Here is a tiny trained network, its code and every weight. The questions are about switching its units off for an input and a class, where a switched-off unit gives its printed mean instead of its output.

import numpy as np


def w(rows, s, z=0):
    codes = np.array(rows[::2]) - 128.0
    scale = np.full(codes.shape[1], s)
    scale[-1] = z or s
    return codes * scale


def norm(h):
    return h / np.sqrt((h * h).mean(-1, keepdims=True) + 1e-5)


def f(y):
    return y / 2 * (1 + np.tanh(0.7978845608 * (y + 0.044715 * y**3)))


def log_softmax(a):
    a = a - a.max(-1, keepdims=True)
    return a - np.log(np.exp(a).sum(-1, keepdims=True))


def net(x, mask):
    res = np.array(x, float).reshape(1, 4) / 4 @ E
    u = 0
    for l in range(2):
        y = f(norm(res) @ A[l][:, :-1].T + A[l][:, -1])
        res = res + np.where(mask[u : u + 5], y, B[l][:, -1]) @ B[l][:, :-1]
        u += 5
    return log_softmax(norm(res)[-1] @ U[:, :-1].T + U[:, -1])


A, B = {}, {}
E = w([
[112,109,176,254,109,119,73,98,159,109,119],'x0',
[129,250,83,234,86,126,201,153,173,134,28],'x1',
[196,44,138,113,82,108,250,165,79,140,152],'x2',
[81,112,188,120,190,153,237,182,138,38,123],'x3',
],0.0084)
A[0] = w([
[66,168,112,134,85,136,240,138,163,123,3,187],'0.n0',
[192,121,224,110,138,167,178,207,144,102,130,205],'0.n1',
[155,156,121,205,103,138,157,104,174,147,141,3],'0.n2',
[166,158,58,156,127,110,66,50,133,199,120,217],'0.n3',
[27,205,174,69,239,130,108,175,170,96,111,11],'0.n4',
],0.0077,0.0028)
B[0] = w([
[139,132,104,59,201,104,150,230,195,108,181,255],'0.n0',
[49,76,113,101,122,77,190,254,133,21,99,199],'0.n1',
[118,225,134,211,134,54,153,106,106,189,218,160],'0.n2',
[188,113,135,106,39,171,165,127,211,147,133,223],'0.n3',
[93,37,145,166,203,220,121,113,117,126,21,198],'0.n4',
],0.008,0.0091)
A[1] = w([
[209,148,92,104,81,130,106,85,53,201,147,88],'1.n0',
[39,113,136,159,242,205,118,73,89,111,51,82],'1.n1',
[111,172,162,254,50,139,101,66,143,118,105,4],'1.n2',
[76,3,164,68,145,122,174,160,49,89,136,98],'1.n3',
[119,137,172,193,148,38,205,185,87,59,188,75],'1.n4',
],0.0086,0.002)
B[1] = w([
[75,90,148,73,159,198,136,86,107,150,53,175],'1.n0',
[73,171,115,99,208,233,65,175,168,194,128,197],'1.n1',
[111,131,156,167,146,65,132,136,151,13,143,163],'1.n2',
[208,203,169,154,100,124,86,111,62,50,197,244],'1.n3',
[57,84,79,152,110,95,107,50,82,248,41,210],'1.n4',
],0.011)
U = w([
[196,216,68,109,73,129,169,178,229,185,115,100],'0',
[140,143,162,201,66,103,94,90,228,46,132,109],'1',
[99,149,81,110,159,61,214,249,91,72,112,58],'2',
[178,98,160,109,56,100,132,107,9,82,175,189],'3',
[155,34,136,51,59,206,103,29,149,181,94,237],'4',
[171,145,148,95,156,149,67,75,114,126,241,1],'5',
[60,110,62,206,131,40,175,110,125,248,76,112],'6',
[61,149,127,109,237,243,80,184,147,132,107,170],'7',
],0.015,0.0028)

Each question gives the input, the list of numbers given to net, and the class t.
The units are the neurons (one row each of A and B). Each row of codes is followed by its name. A weight is (code - 128) times the scale printed after its matrix; where a second scale follows, it is the last column's (A, B and U).
mask holds one flag per neuron, layer by layer. A switched-off neuron (its flag False) gives its mean, the last column of its row in B, instead of its output. The means were averaged over made-up inputs and are rounded, as every weight is.
A unit's drop is (log p(t) with every unit on - log p(t) with that unit switched off) / (log p(t) with every unit on - log p(t) with every unit switched off).
The circuit of an input: a set's keep is (log p(t) with only the set's units on - log p(t) with every unit switched off) / (log p(t) with every unit on - log p(t) with every unit switched off). Starting from all 10 units, units are removed one at a time, each time the one whose removal leaves the highest keep (on an exact tie, the one counted first), for as long as the keep stays at least 0.8.
units of the circuit, in order: the units of the circuit, biggest drop first
top k neurons: the k neurons with the biggest drops, biggest first
top k neurons in layer l: the k neurons of layer l with the biggest drops, biggest first
drop of u: that unit's drop, to one decimal
input [3,4,-6,-6], class 1: units of the circuit, in order	[1.n2]
input [8,0,7,-5], class 1: units of the circuit, in order	[1.n2 0.n0]
input [-3,-6,0,5], class 3: top 2 neurons	[1.n3 0.n1]
input [-2,-3,3,8], class 3: top 2 neurons	[1.n3 0.n0]
input [8,-4,2,8], class 3: top 2 neurons	[1.n3 0.n1]
input [6,-5,-6,-2], class 1: units of the circuit, in order	[1.n2 0.n0]
input [3,-3,3,8], class 3: top 2 neurons	[1.n3 0.n0]
input [1,5,-3,-3], class 0: top 2 neurons	[0.n0 1.n3]
input [8,-2,-4,1], class 1: top 3 neurons	[1.n2 0.n0 0.n4]
input [5,-3,0,0], class 1: units of the circuit, in order	[0.n0 1.n2]
input [4,-3,3,-2], class 3: top 2 neurons in layer 0	[0.n2 0.n3]
input [1,2,1,1], class 6: top 2 neurons	[1.n4 0.n2]
input [1,4,1,1], class 6: top 2 neurons	[1.n4 0.n2]
input [3,6,-5,-1], class 0: top 4 neurons	[0.n0 1.n3 0.n3 0.n4]
input [-1,7,8,1], class 6: top 3 neurons in layer 0	[0.n2 0.n3 0.n4]
input [0,-4,6,5], class 3: units of the circuit, in order	[1.n3]
input [-2,5,-7,-4], class 0: top 2 neurons	[1.n3 0.n3]
input [8,2,7,-3], class 6: top 2 neurons	[1.n4 1.n3]
input [-4,-4,0,5], class 3: top 3 neurons	[1.n3 0.n1 1.n0]
input [7,-3,1,-2], class 1: top neuron in layer 1	[1.n2]
input [0,-1,7,3], class 3: drop of 1.n3	0.9
input [8,7,-1,6], class 6: drop of 1.n4	0.4
input [-8,-8,5,-1], class 3: drop of 1.n1	0.1
